Below is a small trained network, with its code and all its weights. Each question gives an input and a class and asks what happens when units are switched off, that is, made to give their printed mean instead of their output.

import numpy as np


def w(rows, s, z=0):
    codes = np.array(rows[::2]) - 128.0
    scale = np.full(codes.shape[1], s)
    scale[-1] = z or s
    return codes * scale


def f(y):
    return np.maximum(y, 0)


def log_softmax(a):
    a = a - a.max(-1, keepdims=True)
    return a - np.log(np.exp(a).sum(-1, keepdims=True))


def net(x, mask):
    res = np.array(x, float).reshape(1, 3) / 4 @ E
    y = f(res @ A[0][:, :-1].T + A[0][:, -1])
    res = res + np.where(mask, y, B[0][:, -1]) @ B[0][:, :-1]
    return log_softmax(res[-1] @ U[:, :-1].T + U[:, -1])


A, B = {}, {}
E = w([
[112,72,155,120,65,102,107,203,190,248,147],'x0',
[106,188,164,120,151,62,207,163,175,117,59],'x1',
[154,122,93,122,106,107,139,116,155,127,152],'x2',
],0.017)
A[0] = w([
[112,121,150,130,112,102,150,162,165,207,106,38],'N1',
[123,94,157,123,109,130,117,162,157,223,137,133],'N2',
[129,198,135,126,159,88,210,94,122,43,84,122],'N3',
[135,42,139,129,92,166,29,172,134,254,178,118],'N4',
[161,109,103,122,138,167,83,81,69,65,163,255],'N5',
[126,130,161,130,118,113,148,169,175,178,115,29],'N6',
],0.02,0.0065)
B[0] = w([
[106,89,122,133,100,127,95,147,127,194,108,191],'N1',
[137,143,67,61,115,180,113,136,253,132,73,207],'N2',
[187,156,111,77,169,141,144,104,177,81,130,209],'N3',
[189,159,166,113,188,103,169,105,98,60,144,253],'N4',
[29,122,43,193,83,178,77,100,136,98,144,227],'N5',
[103,107,168,143,87,118,125,168,136,165,119,180],'N6',
],0.025,0.047)
U = w([
[3,141,88,238,122,168,17,77,120,117,177,145],'0',
[213,197,174,86,212,166,165,88,188,46,126,203],'1',
[84,93,174,71,80,95,84,214,224,255,62,3],'2',
[151,102,249,196,86,114,149,153,75,131,134,46],'3',
[48,113,182,139,156,19,69,161,92,214,149,43],'4',
],0.0063,0.0037)

Each question gives the input, the list of numbers given to net, and the class t.
The units are the neurons (one row each of A and B). Each row of codes is followed by its name. A weight is (code - 128) times the scale printed after its matrix; where a second scale follows, it is the last column's (A, B and U).
mask holds one flag per neuron, in row order. A switched-off neuron (its flag False) gives its mean, the last column of its row in B, instead of its output. The means were averaged over made-up inputs and are rounded, as every weight is.
A unit's drop is (log p(t) with every unit on - log p(t) with that unit switched off) / (log p(t) with every unit on - log p(t) with every unit switched off).
most important unit: the unit with the biggest drop
top k neurons: the k neurons with the biggest drops, biggest first
drop of u: that unit's drop, to one decimal
input [1,4,-8], class 2: most important unit -> N4
input [7,1,4], class 2: top 3 neurons -> (N1 N6 N3)
input [-7,0,5], class 0: top 2 neurons -> (N5 N4)
input [-4,0,6], class 0: top 3 neurons -> (N4 N5 N2)
input [1,5,6], class 2: top 2 neurons -> (N4 N5)
input [-3,0,-1], class 0: top 2 neurons -> (N4 N2)
input [0,-2,6], class 0: top 2 neurons -> (N3 N4)
input [2,2,-2], class 2: top 2 neurons -> (N5 N4)
input [2,4,6], class 2: drop of N4 -> 0.1
input [-7,-3,-6], class 0: drop of N5 -> 0.5
input [-8,-2,0], class 0: drop of N5 -> 1.7
